Here is a tiny trained network, its code and every weight. The questions are about switching its units off for an input and a class, where a switched-off unit gives its printed mean instead of its output.

import numpy as np


def w(rows, s, z=0):
    codes = np.array(rows[::2]) - 128.0
    scale = np.full(codes.shape[1], s)
    scale[-1] = z or s
    return codes * scale


def f(y):
    return np.maximum(y, 0)


def log_softmax(a):
    a = a - a.max(-1, keepdims=True)
    return a - np.log(np.exp(a).sum(-1, keepdims=True))


def net(x, mask):
    res = np.array(x, float).reshape(1, 8) / 4 @ E
    y = f(res @ A[0][:, :-1].T + A[0][:, -1])
    res = res + np.where(mask, y, B[0][:, -1]) @ B[0][:, :-1]
    return log_softmax(res[-1] @ U[:, :-1].T + U[:, -1])


A, B = {}, {}
E = w([
[111,191,229,232,147,110,99,167,100,139,115,145],'x0',
[253,120,207,86,198,21,113,145,43,127,157,137],'x1',
[80,185,215,89,189,109,73,47,101,196,79,147],'x2',
[132,188,77,34,34,189,83,57,134,95,217,219],'x3',
[176,64,157,165,112,102,254,112,200,241,92,171],'x4',
[81,96,127,109,78,6,188,217,69,96,94,168],'x5',
[187,200,180,133,35,105,227,186,94,227,211,146],'x6',
[38,143,107,122,31,143,128,153,84,117,82,247],'x7',
],0.0063)
A[0] = w([
[105,108,76,242,94,131,135,194,168,83,65,126,160],'neuron 1',
[146,168,109,62,87,175,51,100,155,91,216,142,202],'neuron 2',
[166,219,109,79,140,158,67,95,109,71,209,107,236],'neuron 3',
[176,168,201,167,80,96,149,125,133,125,187,159,213],'neuron 4',
[194,149,167,171,201,71,144,173,83,146,106,83,110],'neuron 5',
[209,88,136,169,204,74,125,207,132,105,135,2,167],'neuron 6',
[125,145,184,133,183,79,96,135,101,148,84,102,190],'neuron 7',
[48,153,158,76,136,162,59,74,72,115,76,152,224],'neuron 8',
[110,122,146,177,165,186,103,42,243,231,99,86,172],'neuron 9',
[147,44,96,108,142,100,189,73,143,169,122,132,252],'neuron 10',
[209,129,166,127,173,131,131,131,161,138,151,85,220],'neuron 11',
[243,79,105,47,49,51,170,142,132,138,195,187,227],'neuron 12',
[170,228,182,143,52,140,121,136,83,146,206,176,185],'neuron 13',
[132,163,215,142,167,62,60,114,74,121,47,129,192],'neuron 14',
[205,120,154,180,173,128,136,96,126,178,121,14,200],'neuron 15',
[144,132,119,151,104,211,157,57,241,205,90,111,163],'neuron 16',
[37,161,151,164,72,130,201,215,105,175,86,169,188],'neuron 17',
[100,50,49,165,114,151,150,158,174,82,70,127,199],'neuron 18',
[181,100,170,128,179,158,185,78,214,177,145,81,153],'neuron 19',
[125,165,80,87,38,140,122,131,149,159,184,157,185],'neuron 20',
[42,76,95,221,87,173,113,170,174,77,96,83,138],'neuron 21',
[50,123,7,62,107,220,67,123,166,60,123,67,171],'neuron 22',
[5,174,156,145,140,135,21,139,111,118,28,142,212],'neuron 23',
],0.0067,0.0031)
B[0] = w([
[57,97,112,223,129,126,200,168,126,55,78,144,201],'neuron 1',
[161,228,45,119,118,211,60,107,74,125,208,125,219],'neuron 2',
[172,156,92,102,151,170,68,121,54,94,205,68,226],'neuron 3',
[138,188,167,187,146,168,135,222,91,181,144,109,207],'neuron 4',
[109,104,165,93,168,86,134,134,133,175,154,77,229],'neuron 5',
[80,3,113,98,177,118,165,168,125,143,113,18,254],'neuron 6',
[140,119,204,110,170,69,90,105,98,114,97,89,218],'neuron 7',
[110,181,145,87,126,75,83,9,120,135,152,171,225],'neuron 8',
[174,131,155,149,139,148,76,88,236,118,84,162,253],'neuron 9',
[157,105,150,81,107,149,155,163,171,89,67,156,205],'neuron 10',
[151,120,135,108,187,180,115,131,119,164,91,41,212],'neuron 11',
[214,93,118,40,89,137,162,211,76,143,83,172,230],'neuron 12',
[154,208,140,179,110,141,107,176,64,150,202,110,221],'neuron 13',
[110,127,215,107,182,55,98,97,84,143,112,122,239],'neuron 14',
[147,82,168,113,189,156,111,107,176,166,109,51,243],'neuron 15',
[136,156,141,164,113,204,93,123,197,136,99,183,228],'neuron 16',
[94,140,161,191,52,76,175,135,182,203,150,150,233],'neuron 17',
[102,46,80,173,129,139,181,144,178,45,90,184,202],'neuron 18',
[226,126,179,122,152,204,113,154,198,135,96,107,225],'neuron 19',
[146,168,82,110,46,153,131,150,94,152,183,134,197],'neuron 20',
[85,119,91,198,157,117,130,119,149,68,114,163,207],'neuron 21',
[88,136,5,91,56,131,142,22,192,90,221,94,243],'neuron 22',
[102,129,163,138,154,3,98,38,110,91,139,201,241],'neuron 23',
],0.0065,0.0097)
U = w([
[88,169,170,184,41,102,203,181,138,254,151,174,198],'0',
[124,62,164,106,194,115,135,159,129,169,113,4,137],'1',
[77,161,204,109,181,54,58,49,81,126,122,184,176],'2',
[185,132,169,148,162,206,83,108,245,152,64,146,103],'3',
[167,196,109,142,137,196,68,190,39,136,189,108,2],'4',
[37,85,99,224,143,115,160,136,162,42,84,167,90],'5',
[185,71,84,7,94,116,175,185,102,108,68,200,216],'6',
[84,152,21,80,89,160,92,35,167,93,196,112,91],'7',
],0.0074,0.00083)

Each question gives the input, the list of numbers given to net, and the class t.
The units are the neurons (one row each of A and B). Each row of codes is followed by its name. A weight is (code - 128) times the scale printed after its matrix; where a second scale follows, it is the last column's (A, B and U).
mask holds one flag per neuron, in row order. A switched-off neuron (its flag False) gives its mean, the last column of its row in B, instead of its output. The means were averaged over made-up inputs and are rounded, as every weight is.
A unit's drop is (log p(t) with every unit on - log p(t) with that unit switched off) / (log p(t) with every unit on - log p(t) with every unit switched off).
The circuit of an input: a set's keep is (log p(t) with only the set's units on - log p(t) with every unit switched off) / (log p(t) with every unit on - log p(t) with every unit switched off). Starting from the 12 units with the biggest drops (on a tie, the unit counted first), units are removed one at a time, each time the one whose removal leaves the highest keep (on an exact tie, the one counted first), for as long as the keep stays at least 0.8.
circuit, biggest first: the units of the circuit, biggest drop first
most important unit: the unit with the biggest drop
k most important neurons: the k neurons with the biggest drops, biggest first
drop when u is switched off: that unit's drop, to one decimal
input [-5,-2,-6,-6,4,1,-5,-5], class 5: 3 most important neurons	neuron 18; neuron 1; neuron 21
input [-8,-4,0,-6,8,6,-5,-7], class 3: most important unit	neuron 19
input [7,-8,0,-3,0,-4,-2,-2], class 5: circuit, biggest first	neuron 1; neuron 21
input [1,0,7,4,0,-8,2,5], class 4: 4 most important neurons	neuron 13; neuron 2; neuron 3; neuron 22
input [-5,5,4,-3,7,1,3,5], class 6: 3 most important neurons	neuron 12; neuron 10; neuron 13
input [1,0,-2,-8,5,-6,8,2], class 3: 3 most important neurons	neuron 16; neuron 19; neuron 9
input [3,-6,2,-5,8,4,1,3], class 5: 2 most important neurons	neuron 1; neuron 18
input [6,-3,7,7,-2,-5,-5,1], class 7: 3 most important neurons	neuron 22; neuron 2; neuron 3
input [0,-3,8,8,5,-6,5,6], class 4: circuit, biggest first	neuron 2; neuron 13
input [-3,-7,8,-7,-1,-8,-5,8], class 2: 2 most important neurons	neuron 23; neuron 8
input [4,2,-4,2,-3,-6,-5,-8], class 1: 3 most important neurons	neuron 6; neuron 15; neuron 11
input [-1,0,6,-8,6,-6,7,6], class 3: 2 most important neurons	neuron 9; neuron 19
input [-3,-8,8,-3,-4,-2,2,3], class 7: 3 most important neurons	neuron 22; neuron 14; neuron 7
input [0,-7,-2,2,7,8,-1,-3], class 5: most important unit	neuron 18
input [-5,3,-6,-6,4,7,-4,2], class 5: 2 most important neurons	neuron 1; neuron 18
input [0,4,-7,8,-7,8,-2,-8], class 4: 2 most important neurons	neuron 12; neuron 3
input [1,7,2,-6,-8,7,7,2], class 1: drop when neuron 6 is switched off	0.4
input [-3,5,-5,3,5,-7,-7,5], class 7: drop when neuron 22 is switched off	0.6
input [-1,-2,3,2,1,7,1,2], class 0: drop when neuron 17 is switched off	0.2
input [8,-3,-2,-5,-3,-2,-5,5], class 5: circuit, biggest first	neuron 1
